Here is a tiny trained network, its code and every weight. The questions are about switching its units off for an input and a class, where a switched-off unit gives its printed mean instead of its output.

import numpy as np


def w(rows, s, z=0):
    codes = np.array(rows[::2]) - 128.0
    scale = np.full(codes.shape[1], s)
    scale[-1] = z or s
    return codes * scale


def norm(h):
    return h / np.sqrt((h * h).mean(-1, keepdims=True) + 1e-5)


def f(y):
    return np.maximum(y, 0)


def log_softmax(a):
    a = a - a.max(-1, keepdims=True)
    return a - np.log(np.exp(a).sum(-1, keepdims=True))


def net(x, mask):
    res = np.array(x, float).reshape(1, 7) / 4 @ E
    u = 0
    for l in range(2):
        y = f(norm(res) @ A[l][:, :-1].T + A[l][:, -1])
        res = res + np.where(mask[u : u + 4], y, B[l][:, -1]) @ B[l][:, :-1]
        u += 4
    return log_softmax(norm(res)[-1] @ U[:, :-1].T + U[:, -1])


A, B = {}, {}
E = w([
[94,135,74,194],'x0',
[68,124,18,66],'x1',
[109,68,43,136],'x2',
[89,163,62,198],'x3',
[172,1,116,231],'x4',
[20,86,39,205],'x5',
[126,161,105,158],'x6',
],0.0042)
A[0] = w([
[204,245,61,169,236],'0.n1',
[162,31,239,254,97],'0.n2',
[220,167,12,94,111],'0.n3',
[37,212,118,181,254],'0.n4',
],0.006,0.0011)
B[0] = w([
[73,42,144,61,205],'0.n1',
[43,12,254,227,252],'0.n2',
[151,189,158,213,179],'0.n3',
[138,78,73,156,232],'0.n4',
],0.006,0.0039)
A[1] = w([
[222,6,121,151,147],'1.n1',
[8,105,169,110,81],'1.n2',
[2,200,26,146,254],'1.n3',
[124,45,81,167,114],'1.n4',
],0.0077,0.0025)
B[1] = w([
[95,162,166,109,198],'1.n1',
[179,154,114,121,181],'1.n2',
[166,68,1,130,254],'1.n3',
[130,177,125,142,196],'1.n4',
],0.0097,0.0072)
U = w([
[90,128,16,154,253],'0',
[26,97,214,254,104],'1',
[149,218,165,43,46],'2',
],0.012,0.0026)

Each question gives the input, the list of numbers given to net, and the class t.
The units are the neurons (one row each of A and B). Each row of codes is followed by its name. A weight is (code - 128) times the scale printed after its matrix; where a second scale follows, it is the last column's (A, B and U).
mask holds one flag per neuron, layer by layer. A switched-off neuron (its flag False) gives its mean, the last column of its row in B, instead of its output. The means were averaged over made-up inputs and are rounded, as every weight is.
A unit's drop is (log p(t) with every unit on - log p(t) with that unit switched off) / (log p(t) with every unit on - log p(t) with every unit switched off).
The circuit of an input: a set's keep is (log p(t) with only the set's units on - log p(t) with every unit switched off) / (log p(t) with every unit on - log p(t) with every unit switched off). Starting from all 8 units, units are removed one at a time, each time the one whose removal leaves the highest keep (on an exact tie, the one counted first), for as long as the keep stays at least 0.8.
circuit, biggest first: the units of the circuit, biggest drop first
top k neurons: the k neurons with the biggest drops, biggest first
drop of u: that unit's drop, to one decimal
input [0,5,3,-8,-3,-2,-3], class 2: circuit, biggest first -> 1.n3
input [1,-3,7,3,8,2,-2], class 1: circuit, biggest first -> 1.n3; 0.n2
input [6,5,0,-4,4,-6,6], class 2: circuit, biggest first -> 1.n3; 0.n2
input [4,-1,7,-7,-6,-3,6], class 2: top 2 neurons -> 1.n3; 0.n4
input [-5,7,0,1,4,-1,-5], class 2: circuit, biggest first -> 1.n3; 1.n1; 0.n2
input [-4,7,-6,3,6,-4,-2], class 2: circuit, biggest first -> 0.n2; 1.n3
input [-3,5,8,-5,-4,-3,-5], class 2: top 2 neurons -> 1.n3; 0.n4
input [2,-4,-4,1,-8,0,8], class 0: top 2 neurons -> 0.n4; 1.n3
input [3,4,0,0,-1,-5,-3], class 2: drop of 1.n3 -> 0.9
input [-4,5,-7,0,4,-2,-4], class 2: drop of 1.n2 -> -0.1
input [2,2,-2,1,5,0,-1], class 1: drop of 1.n3 -> 0.1
